Below are the code and all the weights of a small trained network. Each question names an input and a target symbol and asks about switching units off, where a switched-off unit gives its printed mean instead of its output.

import numpy as np


def w(rows, s, z=0):
    codes = np.array(rows[::2]) - 128.0
    scale = np.full(codes.shape[1], s)
    scale[-1] = z or s
    return codes * scale


def norm(h):
    return h / np.sqrt((h * h).mean(-1, keepdims=True) + 1e-5)


def f(y):
    return np.maximum(y, 0)


def softmax(a):
    e = np.exp(a - a.max(-1, keepdims=True))
    return e / e.sum(-1, keepdims=True)


def log_softmax(a):
    a = a - a.max(-1, keepdims=True)
    return a - np.log(np.exp(a).sum(-1, keepdims=True))


def net(x, mask):
    ids = ['ΣΨαβζθμξπφ'.index(c) for c in x.split()]
    T = len(ids)
    res = E[ids] + P[:T]
    r = norm(res)
    for j in range(3):
        rows = slice(2 * j, 2 * j + 2)
        q, k, v = (r @ M[0][rows].T for M in (Q, K, V))
        z = softmax(np.where(np.tri(T) > 0, q @ k.T / 2**0.5, -1e9)) @ v
        o = O[0][rows]
        res = res + np.where(mask[j], z, o[:, -1]) @ o[:, :-1]
    y = f(norm(res) @ A[0][:, :-1].T + A[0][:, -1])
    res = res + np.where(mask[3:11], y, B[0][:, -1]) @ B[0][:, :-1]
    return log_softmax(norm(res)[-1] @ U[:, :-1].T + U[:, -1])


Q, K, V, O, A, B = {}, {}, {}, {}, {}, {}
E = w([
[129,241,134,130],'Σ',
[67,153,46,75],'Ψ',
[7,90,151,160],'α',
[136,97,76,19],'β',
[166,192,179,107],'ζ',
[50,151,107,160],'θ',
[175,116,67,87],'μ',
[201,120,219,168],'ξ',
[180,203,65,158],'π',
[166,84,110,192],'φ',
],0.02)
P = w([
[181,161,4,198],'0',
[174,164,52,181],'1',
[158,158,80,175],'2',
[152,155,99,167],'3',
[126,151,97,161],'4',
[115,150,98,149],'5',
[107,149,102,147],'6',
[95,150,101,139],'7',
],0.016)
Q[0] = w([
[179,212,85,95],'H1',
[142,121,37,75],'H1',
[47,153,184,155],'H2',
[84,170,85,142],'H2',
[119,44,10,200],'H3',
[147,156,10,206],'H3',
],0.012)
K[0] = w([
[96,198,186,86],'H1',
[111,162,48,176],'H1',
[118,124,183,55],'H2',
[143,126,96,126],'H2',
[8,125,120,136],'H3',
[36,139,88,211],'H3',
],0.014)
V[0] = w([
[116,143,71,114],'H1',
[104,2,132,216],'H1',
[127,12,36,171],'H2',
[133,116,241,169],'H2',
[59,102,87,189],'H3',
[188,195,117,125],'H3',
],0.0083)
O[0] = w([
[95,169,108,23,175],'H1',
[66,37,167,173,81],'H1',
[204,29,105,18,222],'H2',
[111,134,254,219,32],'H2',
[126,87,28,126,254],'H3',
[22,144,135,112,166],'H3',
],0.0075,0.0056)
A[0] = w([
[114,150,171,200,6],'N1',
[205,93,173,160,119],'N2',
[90,133,182,188,140],'N3',
[150,26,105,165,102],'N4',
[166,2,114,148,82],'N5',
[30,208,218,164,93],'N6',
[204,159,79,189,61],'N7',
[5,160,72,202,18],'N8',
],0.011)
B[0] = w([
[87,208,34,234,130],'N1',
[98,98,208,132,167],'N2',
[95,110,88,187,149],'N3',
[96,195,189,102,254],'N4',
[78,179,190,136,248],'N5',
[38,139,207,179,161],'N6',
[183,254,127,86,187],'N7',
[68,78,28,187,157],'N8',
],0.013,0.0053)
U = w([
[201,201,53,125,94],'Σ',
[103,182,125,79,123],'Ψ',
[31,91,151,40,243],'α',
[107,66,92,4,182],'β',
[136,62,75,200,253],'ζ',
[98,113,31,122,44],'θ',
[113,87,89,108,137],'μ',
[164,95,113,155,151],'ξ',
[118,77,90,140,184],'π',
[111,117,90,78,36],'φ',
],0.013,0.0057)

Each question gives the input, a string of symbols that net reads in full, and the target symbol t.
The units are the heads (2 rows each of Q, K, V and O) and the neurons (one row each of A and B). Each row of codes is followed by its name. A weight is (code - 128) times the scale printed after its matrix; where a second scale follows, it is the last column's (O, A, B and U).
mask holds one flag per unit, heads first, then neurons. A switched-off unit (its flag False) gives its mean, the last column of its rows in O or B, instead of its output. The means were averaged over made-up inputs and are rounded, as every weight is.
A unit's drop is (log p(t) with every unit on - log p(t) with that unit switched off) / (log p(t) with every unit on - log p(t) with every unit switched off).
The circuit of an input: a set's keep is (log p(t) with only the set's units on - log p(t) with every unit switched off) / (log p(t) with every unit on - log p(t) with every unit switched off). Starting from all 11 units, units are removed one at a time, each time the one whose removal leaves the highest keep (on an exact tie, the one counted first), for as long as the keep stays at least 0.8.
units of the circuit, in order: the units of the circuit, biggest drop first
unit that matters most: the unit with the biggest drop
k most important neurons: the k neurons with the biggest drops, biggest first
heads that matter: for each layer, one digit per head in row order, 1 if its drop is at least 0.15 and else 0, layers parted by /
drop when u is switched off: that unit's drop, to one decimal
input φ θ Σ φ, target Ψ: units of the circuit, in order -> (N4 N5 H1)
input π φ β θ Ψ φ Σ ζ, target Σ: units of the circuit, in order -> (H1 N4)
input Ψ ζ Ψ Σ ζ θ π φ, target Σ: heads that matter -> 011
input φ ζ α α, target ζ: units of the circuit, in order -> (H2 N8)
input Σ θ Σ ζ φ θ, target ζ: heads that matter -> 010
input φ φ α ζ ξ, target ζ: units of the circuit, in order -> (H2 N3 N4)
input θ θ φ α φ φ, target α: heads that matter -> 110
input μ φ Ψ α Σ φ φ ζ, target Σ: heads that matter -> 100
input ζ ζ μ ζ Ψ π Σ φ, target Σ: unit that matters most -> H2
input φ ζ θ φ φ φ α, target ζ: 2 most important neurons -> (N8 N3)
input π φ Σ Σ π φ, target Ψ: drop when N5 is switched off -> 0.1
input φ θ π ζ φ θ, target ζ: drop when N8 is switched off -> 0.1
input Σ Σ φ φ β ζ ξ φ, target α: drop when N4 is switched off -> 0.2
